In the rows, zero is written as 128.
Here are made-up things, facts about them, and rows of numbers that follow some of those facts. Name the thing behind each unnamed row.

Facts:
K135 -Ω-> d; K114 -Ω-> a; K162 -Ω-> b
K168 -Ω-> d; K644 -Ω-> b; K812 -Ω-> c
K835 -Ω-> f; K87 -Ω-> b; K573 -Ω-> d
K904 -Ω-> e; K541 -Ω-> c; K30 -Ω-> g
K814 -Ω-> g; K270 -Ω-> e; K436 -Ω-> b
K334 -Ω-> c; K758 -Ω-> f; K729 -Ω-> a
K817 -Ω-> c; K220 -Ω-> b; K379 -Ω-> c
K14 -Ω-> b; K143 -Ω-> g; K986 -Ω-> d
K967 -Ω-> a; K799 -Ω-> c; K551 -Ω-> g
K251 -Ω-> f; K555 -Ω-> g; K622 -Ω-> f
K597 -Ω-> b; K259 -Ω-> a; K80 -Ω-> c
K633 -Ω-> b; K750 -Ω-> b; K68 -Ω-> f
K787 -Ω-> f; K980 -Ω-> d; K511 -Ω-> e
K566 -Ω-> a; K667 -Ω-> a; K360 -Ω-> a
K529 -Ω-> d; K519 -Ω-> e; K470 -Ω-> f
K890 -Ω-> f; K843 -Ω-> c; K442 -Ω-> c
K116 -Ω-> a; K728 -Ω-> a; K960 -Ω-> f
K309 -Ω-> a; K11 -Ω-> c; K951 -Ω-> d
K408 -Ω-> a; K477 -Ω-> c; K641 -Ω-> b
K298 -Ω-> b; K834 -Ω-> c; K314 -Ω-> g
K50 -Ω-> e; K138 -Ω-> b; K547 -Ω-> f
K380 -Ω-> f; K739 -Ω-> b; K294 -Ω-> f
K404 -Ω-> b; K778 -Ω-> c; K800 -Ω-> g
K946 -Ω-> b; K293 -Ω-> b; K144 -Ω-> g
K212 -Ω-> d; K879 -Ω-> e; K972 -Ω-> g
K754 -Ω-> a; K658 -Ω-> c; K747 -Ω-> e
K342 -Ω-> a; K278 -Ω-> g; K326 -Ω-> d
K392 -Ω-> c; K594 -Ω-> f; K719 -Ω-> c
K203 -Ω-> a; K825 -Ω-> e; K687 -Ω-> g
K870 -Ω-> g; K325 -Ω-> b; K791 -Ω-> c
K869 -Ω-> a; K201 -Ω-> f; K162 -Φ-> K199
K162 -Φ-> K812; K835 -Φ-> K470; K835 -Φ-> K674
K835 -Φ-> K404; K573 -Φ-> K754; K904 -Φ-> K143
K904 -Φ-> K667; K904 -Φ-> K597; K904 -Φ-> K951
K541 -Φ-> K787; K541 -Φ-> K360; K541 -Φ-> K551
K814 -Φ-> K30; K758 -Φ-> K367; K729 -Φ-> K23
K817 -Φ-> K380; K220 -Φ-> K30; K78 -Φ-> K477
K78 -Φ-> K203; K78 -Φ-> K436; K78 -Φ-> K854
K379 -Φ-> K641; K379 -Φ-> K135; K986 -Φ-> K367
K798 -Φ-> K800; K798 -Φ-> K946; K799 -Φ-> K118
K799 -Φ-> K879; K587 -Φ-> K754; K587 -Φ-> K728
K622 -Φ-> K201; K633 -Φ-> K555; K511 -Φ-> K791
K511 -Φ-> K14; K511 -Φ-> K114; K890 -Φ-> K143
K890 -Φ-> K470; K442 -Φ-> K566; K442 -Φ-> K14
K442 -Φ-> K73; K116 -Φ-> K325; K307 -Φ-> K80
K307 -Φ-> K360; K309 -Φ-> K118; K309 -Φ-> K293
K309 -Φ-> K687; K408 -Φ-> K869; K408 -Φ-> K778
K408 -Φ-> K87; K408 -Φ-> K644; K834 -Φ-> K334
K834 -Φ-> K980; K314 -Φ-> K270; K314 -Φ-> K64
K50 -Φ-> K719; K50 -Φ-> K967; K374 -Φ-> K641
K374 -Φ-> K519; K374 -Φ-> K555; K748 -Φ-> K750
K748 -Φ-> K80; K133 -Φ-> K68; K547 -Φ-> K251
K954 -Φ-> K436; K739 -Φ-> K529; K668 -Φ-> K594
K590 -Φ-> K325; K590 -Φ-> K687; K144 -Φ-> K674
K212 -Φ-> K143; K972 -Φ-> K294; K342 -Φ-> K11
K794 -Φ-> K203; K794 -Φ-> K138; K278 -Φ-> K750
K278 -Φ-> K717; K326 -Φ-> K404; K392 -Φ-> K529
K392 -Φ-> K436; K825 -Φ-> K68; K825 -Φ-> K658
K147 -Φ-> K980; K751 -Φ-> K980; K751 -Φ-> K743

Known rows:
K342: [138 118 171 133 126 129 110 141 129 143 118 129 171 142 125 120 138 146
 117 121 135 133 124 119 124 116 125 116 121 133 144 165 124  94 123 119
 126 133]
K309: [121 115 183 142 129 184 111 144 148 124 123 215 190 115 158 121 128 169
 118 122 138 115 126 121 125 142 125 117 119 165 126 152 164  88 125 121
 127 124]
K622: [124 166 111 128 123 135 112 113 126 145 142 148 117 113 116 144 122 140
 172 124 121 117 128 117 125 120 143 117 120 172 116 103 125 179 125 138
 127 121]
K729: [138 119 169 132 129 131 111 141 129 145 121 129 168 146 125 121 139 148
 119 122 139 132 126 120 122 115 124 117 120 132 141 166 127  87 120 119
 124 134]
K834: [136 137 113 122 125 120 113 119 133 122 123 139 170 113 115 121 156 158
 125 128 138 118 149 118 125 143 127 118 124 117 116 102 127 100 125 133
 138 118]
K739: [127 113 181 118 124 128 113 114 124 119 124 106 150 120 126 123 118 120
 124 128 118 127 139 123 147 113 123 148 122 119 129 108 125 148 124 124
 122 125]
K798: [116 121 111 119 127 121 113 158 123 133 122 114 174 111 165 128 139 138
 128 123 122 111 123 120 124 119 127 146 124 117 133 120 125  92 124 129
 123 121]
K80: [199 137 114 159 159 123 123 131 121 123 123 132 102 113 117 136 149 110
 117 131 120 109 123 132 125 154 147 121 125 117 113 116 131 124 124 117
 124 117]
K854: [120 115 111 120 134 117 142 144 124 120 122 113 176 112 114 130 122 115
 134 123 122 121 127 119 140 113 124 162 121 117 122 103 126  89 125 153
 127 117]
K135: [114 115 119 120 126 127 134 115 126 136 140 111 107 140 114 121 111 115
 141 148 122 108 130 121 129 114 123 117 127 141 115 100 130 157 124 125
 130 181]
K436: [138 120 191 121 132 118 112 117 125 122 127 114 113 122 115 122 115 116
 124 137 129 139 124 166 181 113 124 146 123 119 125 107 124 118 123 132
 124 117]
K879: [120 118 121 118 128 141 141 114 129 123 125 144 106 130 133 126 113 122
 122 119 125 109 131 121 127 165 125 148 148 148 116 144 135 147 125 118
 126 123]
K14: [117 113 128 118 126 131 123 118 126 124 126 112 104 114 117 123 116 121
 118 155 126 148 145 182 126 131 132 118 126 118 187 173 126 159 128 118
 146 154]
K270: [114 133 116 120 127 117 131 116 129 125 126 110 105 159 120 120 114 118
 128 123 121 111 127 134 124 131 128 132 156 124 117 152 121 170 129 144
 126 127]
K404: [116 113 140 119 133 119 126 115 126 119 122 152 104 141 118 124 115 122
 116 145 121 188 125 183 125 140 124 141 119 119 174 132 126 104 130 122
 131 121]
K68: [129 147 112 123 123 122 162 116 126 133 137 117 102 111 119 139 118 123
 163 129 134 123 130 130 123 131 141 116 119 172 115 102 126 145 123 145
 128 116]
K199: [118 114 110 119 129 117 167 150 123 123 123 110 133 112 125 127 130 120
 122 121 120 112 127 118 124 126 123 140 130 118 138 127 123  88 123 134
 126 112]
K594: [127 151 113 126 124 127 144 116 124 134 140 125 101 114 115 141 118 126
 164 127 130 121 129 121 126 127 141 117 119 173 118 102 125 153 123 144
 129 115]
K843: [151 121 116 132 126 131 113 116 133 122 126 128 109 114 113 122 146 129
 121 125 127 143 125 122 122 126 130 117 120 118 113 100 123 115 123 119
 127 114]

Rows to name:
No name comes twice in this set of rows, the named rows included.
[173 115 202 130 127 123 141 129 135 127 118 112 168 135 116 120 124 120
 121 117 167 154 126 133 172 112 127 116 121 119 130 137 125  86 122 130
 128 118]	K203
[116 117 110 123 126 125 192 151 124 119 122 136 125 112 134 121 118 124
 118 122 122 107 128 120 124 170 123 154 126 143 122 124 143  89 124 116
 125 115]	K118
[129 118 180 119 129 122 111 117 124 122 124 109 117 122 112 125 113 114
 123 133 121 131 120 148 161 115 122 142 125 118 129 113 125 127 124 127
 126 121]	K138
[129 127 167 128 129 127 108 138 130 150 123 138 195 148 139 122 147 163
 119 121 135 123 133 118 124 116 125 116 123 132 139 157 125  92 123 121
 125 135]	K408
[126 112 177 140 128 163 117 144 143 126 122 183 170 122 137 122 127 156
 117 121 145 120 124 118 126 134 127 117 119 158 131 160 145  84 127 121
 125 124]	K116

Now the same things, written a new way:
Named rows:
K220: [121 100 152 127 169 164 144 131 148 153 167 149 169 140  92  88 146 190
 128 141 137  88 158 163  86 161  89 124 177 153 106 180 115 132 163 161
 115  98]
K30: [176 145 106 157 115  78  65 124 181  76 169  85 105 130 134 178 130  96
 102  87 122  81  92 127 124 153 121  55  88 122 171 148  99  75 156 128
 143 160]
K594: [104 131 118 131 107 176 174 168  98 143  81 145 101 122 170  91  80  89
 134 166 155 169 139  60 173  89 154 156 112 133  77  87 172 153 114 133
 102 129]
K64: [125 111 131 152 161 157 132 151 126 101 153 126 121 112 141 152 119 141
 142 124 114 100 116  98 150 148 125  99 109 141 113 110 148 123 142 141
 104 130]
K477: [170 151 117  88  87  83 141 104 115 151 107 139 122 179 151 168  81 114
 132 103 110 166 104  84 107 137 164 138 162 109  98 102 150 146 150  91
 191 146]
K203: [179 150 159  90 177  99 137 118  95 173 153 155 170 175 165 107 102 168
 175 107  75 152 111 128  95  71 165 158 101  85 161  88 160 140  79  80
 105  58]
K622: [ 98 127 114 119  97 179 171 165  99 142  73 130 102 111 148  86  84  87
 143 176 164 174 127  62 166 107 121 158 134 148  84  86 168 149  94 136
 108 133]
K442: [105 133 120 145  81  95 148 136 108 103  76 101 103 117  87 116  94 101
 110 179 164 170  96 167 115 142 142 154 136 124 137 109  82 139 156  95
 194 150]
K68: [ 94 130 121 133 111 174 173 165  95 141  89 150 100 127 174  97  77  88
 123 165 149 169 139  58 173  85 159 157 102 122  78  83 166 153 122 136
 104 128]
K951: [101 141 126  73  89  91  99  83 158 134  79 138 149 119 164 142 111  92
  97  98  96 173 184 132 149  87 163 143  95 102 111 180 109 128 164 163
 148 164]
K551: [155 142 104 152  84  76  66 107 179  77 151  82 118 130 127 179 148  96
 101  76 139  70  83 135 123 147 103  61 103 121 175 151 118  51 145 144
 123 161]
K743: [172 118 150 157 167 174 131 141 144 107 165 121 105 144 124 162 146 156
 105 128  90 121 133 101 150 137  99 103  92 156 132  95 141 143 156 156
  98 144]
K342: [138 139 138 119 166 126 135 123  96 164 141 125 128 124 114  74 170 144
 173 154 120 152 132 160  97  74 139 162 103 111 177  91 144 146  68  85
  96  72]
K967: [139 139 143 130 172 119 139 131  94 162 165 144 133 139 136  77 155 148
 170 128 102 136 145 145 125  61 157 161  87  83 172  94 135 131  81  81
  94  70]
K529: [152 153 125  62  94  86 132 102 134 145  81 131 169 169 174 181  90  91
 112 104  73 164 177 149 147 122 163 129 141 105 105 141 128 140 170 136
 177 132]
K118: [116 112  98 112 181 156 118 170 103 127 167 126 108 100 180 157 117 164
 117 121 122  84 116  98 166 154 142 116 102 133 107 141 112 126 107 132
 119 149]
K555: [158 151 105 159 146  71  64 134 185  69 173 103 138 122 102 179 152  84
 105  87 137  73 106 113 129 155 114  51 128  80 165 146 128 121 150 117
 120 159]
K854: [175 135 137 129 166 145 119 147 127 127 129 133 161 135 168 176  85 161
 173 108  88 119  93  85 107 155 149  84 144 149  93 101 164 138 133 116
 136 103]
K162: [116 101 146 126 165 166 145 128 151 152 160 146 161 135  89  89 151 188
 132 145 146  93 153 166  81 156  81 130 179 159 108 182 120 137 164 163
 113 104]

Which thing is each row?
No name comes twice in this set of rows, the named rows included.
[ 96 127 116 120 101 174 174 164  96 142  75 138 100 115 166  89  82  90
 139 174 160 170 130  63 166  95 137 156 125 138  80  88 168 151 103 137
 106 128]	K960
[167 153 148  95  95 141 145 105 155 141 129 124 108 188 156 179 153  90
  72 118  70 171 182 150 164  79 155 135  90 127 140 113  90 145 168 169
 130 159]	K980
[137 140 141 124 171 121 140 121  94 166 152 137 130 133 127  78 164 148
 168 143 111 146 138 157 114  66 151 159  92  99 172  90 145 144  75  84
  95  72]	K259
[137 126 107 151 102  83  64  87 196  73 122  84 107 104 103 166 144 106
 144  86 143 127  91 133  84 150  82  67  93 153 173 172 119  97 135 147
 154 163]	K144
[ 96 127 115 128  83 176 174 162  93 156  74 118 103 130 171  99  85  87
 129 121 160 144 106  58 171  83 149 155 130 124  87  91 168 144 102 141
  98 120]	K787
[106 126 153 147 184 106 140 145 136  96 174 180 196 153  95  87 142 154
 116 122 139  70 183 159 125 157 131  73 182  96  85 179 137 142 164 146
 100  77]	K641
[103 126 155 130 175 110 103  92  97 169 145 159 144 122 136  72 140 167
 173 106  96 158 165 111 104  61 160 162  78  81 168 109 148 122  79  95
  93  93]	K667
[172 151 126 122  84 150 145  94 145 132 116 105 102 170  88 136 160 114
  75 154 131 171 141 136 125 122 108 155 139 156 155  96 117 155 154 132
 161 162]	K834
[107 151 107 124  85  89 168  97 108 142 106 104 115 169 127 155 115 100
  83  78 150  91 105  92 163 100 161 144 146  86 146 120 134  83 151 126
 125 158]	K80
[125 136  95  63 179 128 121 162  92 172 154 109 107 100 163  75 177 162
 170 161 140 138 128 166 110 117 127 158 115 130 175 112 110 149  63  79
 103  99]	K309

The same things again, as new rows of numbers:
Named rows:
K799: [127 135 134 115  75 119 145  82 121 152 178 132 171 111 139 160 113 107
  60 142 197 107 125 148 102 100 162 111]
K307: [112 123 163 130  94 118 131  73 116 142 146 111 173 133 123 157 133 122
  92 135 182 101 103 135 143  84 168 125]
K590: [126 139 144 155  83 129 138  58 112 122 169 130 193 148 171 175 107 104
  52 154 179  95 110 147 114 110 153 126]
K114: [146 108 118 113  96 129 123  89 103 168 165 153 168 104 131 125 105 108
  77 123 212 103 124 154 105 130 165 132]
K904: [125 144 155 136  90  82 143  61 120 169 144 124 153 141 144 166 105 154
 100 165 165 127 122 135 107 112 163 134]
K470: [128 134 125 119  79  82 126  43 119 154 147 109 152 117 140 163 112 123
 111 149 163 115 137 137 105 107 144 151]
K986: [146 108 131 158 125 136 130 127 115 180 190 132 152 133 109 179 114 110
  63 139 219 121 146 140 129 119 188 149]
K573: [131 114 146 127  98 131 138  89 110 160 165 137 176 126 133 142 117 127
  81 134 205 108 108 149 126 106 187 120]
K587: [119 130 159 138  95 118 131  73 113 141 149 118 172 135 132 161 125 117
  85 139 179 102 110 137 136  91 163 127]
K379: [122 131 140 108  78 115 143  86 123 157 172 126 166 108 127 155 120 112
  71 136 198 108 122 145 111  92 166 112]
K641: [102 136 131 117  98 112 160  65  94 178 203 135 144 104 136 144 118 124
  95 133 203 113 133 151 108 107 207 133]
K658: [121 127 136 112  81 114 134  76 109 163 169 131 156 102 126 147 109 104
  75 129 192 101 130 143 102 103 166 120]
K747: [117 128 152 147  86  97 126  52  98 172 159 121 143 141 146 163 118 134
 101 134 185 110 119 131 107 110 173 143]
K294: [127 129 123 126  74  92 120  45 111 153 158 106 151 120 145 167 124 115
 108 135 177 109 133 136 107 102 148 153]
K519: [114 126 152 147  86  97 126  53 100 171 160 119 145 142 144 161 119 135
 102 133 186 109 116 131 108 109 174 142]
K68: [122 125 124 123  73  92 120  46 115 151 159 101 156 122 142 165 129 118
 108 135 182 108 127 136 110  98 152 149]
K14: [104 139 132 120  99 111 160  65  92 178 203 137 141 103 138 146 115 123
  95 133 201 114 136 152 106 109 205 136]
K980: [130 143 141 142 102 155 142  65  95 200 151 150 171 142 145 139 105 102
  96 116 191 115 120 147 127 115 171 117]
K622: [129 135 127 124  71  93 129  56 123 148 160 102 161 125 147 175 132 123
 104 143 182 116 129 139 114  93 147 144]

Rows to name:
No name comes twice in this set of rows, the named rows included.
[116 128 150 149  84  97 126  51  98 170 162 121 146 143 149 163 117 132
  98 135 185 109 118 132 105 112 173 143]	K879
[123 141 157 117  90 110 185  93  88 168 201 155 141 106 147 154 135 127
  96 141 198 124 136 149 112  92 200 138]	K739
[126 129 159 146 100 116 126  66  93 149 145 133 154 126 134 155 112 105
  89 131 169  96 124 134 125 102 160 142]	K854
[121 169 157 151  94 148 148  58 110 181 136 127 177 161 148 167 121 100
  99 129 170 117 117 138 146  89 145 114]	K147
[119 127 140 105  78 115 141  86 123 158 170 123 166 107 123 152 123 113
  74 134 198 108 121 143 113  91 168 110]	K541
[127 128 140 115  82 113 138  80 105 163 169 138 151 101 128 149 110 100
  75 129 188 103 135 141 100 103 163 126]	K477
[135 121 147 123 103 123 142  88 113 163 155 142 173 121 131 139 106 133
  82 146 190 115 114 149 123 112 182 122]	K326
[101 140 135 113  93 112 170  76 107 171 206 129 155 109 137 151 129 133
  92 141 209 120 125 154 117  97 207 123]	K633
[140 122 114 150  96  98 121  95 132 165 187  93 141 135 119 211 136 110
  88 147 202 127 160 130 122 100 151 168]	K758
[105 140 128 123  97 113 161  63  92 176 206 139 144 105 144 147 112 120
  90 136 200 112 136 153 103 112 204 136]	K293
[131 133 165 143  94 118 136  79 102 143 147 131 163 133 137 163 122 114
  86 139 173 103 119 136 132  92 159 136]	K794
[102 160 150 119  62  59 150  53 130 184 167 124 125 115 125 165 105 144
  81 169 163 129 131 125  75 105 150 111]	K143
[121 138 155 149 101 124 126  59  96 159 143 129 158 134 136 157 110 102
  91 129 169  99 122 136 128 104 156 136]	K743
[144 130 184 144  90 116 149  92  91 138 143 149 153 130 143 164 132 111
  90 137 168 106 123 132 131  85 155 145]	K78
[144 135 146 120 110 109 151  87 121 165 143 151 171 118 131 137  84 142
  83 166 170 125 126 152 116 123 171 123]	K212

Now the same things, written a new way:
Some rows with their names:
K854: [157 117 146 129  68 153  78 129 124 137 150 110 124 128 123 109 100 130
 137 157 122 133 148 124 124 106 116 131 111]
K890: [165 158 111 136  99 110 150 125 161  94 136 110 123  71 106 135 145 142
 109 120 120 104 131 131 117 138 124 149 169]
K739: [ 88 138  84 137 175 111 163 126 176  97  83 140 131  98 117 134 139 116
 122 123 143 126 157 131 130 173 111 161 143]
K791: [124 106 142 138 152 118 129 128 109 124 139 130 124 177 114 109 133 122
 141 140 121 133 107 159 136 127 137 132  98]
K404: [ 88 129  73 137 193 117 132 139 146 109 153 108  99  84 130 119 151 129
 120  94 123 113 131 141 138 159 106 128 129]
K326: [144 156 165 118  71 120 168 132 128 125 147 138 136 132 112 138 142 144
 112 116 122 112 100 131 116 117 151 125 156]
K118: [195 110 140 127  87 147  75 111 115 129 145  94 116 139 123  98  87 121
 137 140 126 127 148 119 125 113 125 141 118]
K138: [ 85 125 107 135 207 118 132 132 139  98 140 116 109 103 115 115 130 114
 127 121 131 122 159 147 141 176 100 143 130]
K870: [ 86 112 116 119 171 135 122 132 143 172  52 150 135 154 175 115 123 131
 143 125 137 161 101 124 130 121 143 132  94]
K879: [121  94 157  92 188 129 140 121  80 145 154 139 137 207 148 132 139  82
 156  83 143 144 133 137 134 151 162 104 127]
K946: [137 143  82 193 219 133 139 139 125 125 111 122  95 104 141 120 127  96
 170 117 112  87 122 128 161 194 112 139 138]
K980: [180 129 203 124 146 118  99 119  71 104 139 130 124 132 109 142  93 107
  94 138 117 126  94 114 136 135 126  91 138]
K298: [ 98 128  77 146 191 114 146 128 159  94 124 127 119 101 123 128 147 119
 117 119 133 117 138 133 135 169 104 145 141]
K658: [ 83 109 157 113 144 115 120 140 117 153 138 135 132 150 107 114 145 142
 125 129 132 137 105 159 126 129 130 118 102]
K814: [ 87 115 100 110 142 124 148 126 174 165  36 145 134 154 169 123 143 144
 127 112 145 156  88 116 116 109 161 144 109]
K743: [193 119 150 140 110 140  62 118 112 129 104 109 114 108 129 121  78 125
  97 151 119 135 113  92 129 101 107 110 117]
K717: [170 121 149 126  75 143  77 132 134 159 128 102 105 105 126 114 111 141
 133 139 120 114 117 119 122 108 112 113 114]
K325: [107 114 101 138 216 119 128 115 136  75 141 101 108 110 130 105 124  98
 128 109 140 125 158 141 142 178 109 151 135]
K747: [ 98 112 150  96 161 126 158 132 112 155 132 160 153 184 157 154 157 100
 149  85 138 149 112 128 127 140 161  98 128]

Name these rows:
No name comes twice in this set of rows, the named rows included.
[183 153 127 179 143 133 142 149 103 117 178 128 114  97 116 122 117 122
 172 144  93  78 137 142 151 148  97 142 151]	K594
[140 119 118 162 210 146 114 143 115 215  57 153 115 158 196 112 115 115
 207 116 125 124  80 117 152 146 147 120  99]	K800
[103 102 157  96 165 133 149 147  98 179 147 153 137 180 140 148 158  98
 159  88 136 141 116 141 132 151 147  90 118]	K519
[ 92 148  59 143 211 110 156 108 142  45 126 119 127 100 139 135 127 120
  99 116 135 139 145 121 133 124 123 156 156]	K162
[102 129 151 132 143 118 136 127 118 143 109 148 130 140 112 119 127 138
 128 133 129 136  97 137 129 132 141 126 114]	K843
[124 122 163 139 184 112  94 116  86 128  76 142 122 135 120 129  97 126
 101 139 133 145  86 117 142 138 127  99 114]	K334
[206 150 127 187  62 149 124 131 144 186  77 122 124 112 146 128  99 128
 179 142 115  96 118  87 134 106 139 145 136]	K798
[ 85 111 155  86 124 116 188 131 146 166 110 165 160 182 133 168 184 111
 139  88 147 145 117 135 113 139 158 110 136]	K825
[160 134 171 110 108 122 127 139  88 139 211 120 122 140 120 124 124 141
 119 108 110 104 101 152 124 129 134 100 137]	K951
[110 126 122  96 143 121 185 135 133 168 117 156 150 168 153 166 166 116
 144  63 139 146 100 123 117 126 173 108 143]	K904
[117 106 126 100 142 119 187 123 118 158 111 159 165 201 150 164 167  98
 154  91 134 145 122 131 122 118 167 125 132]	K511

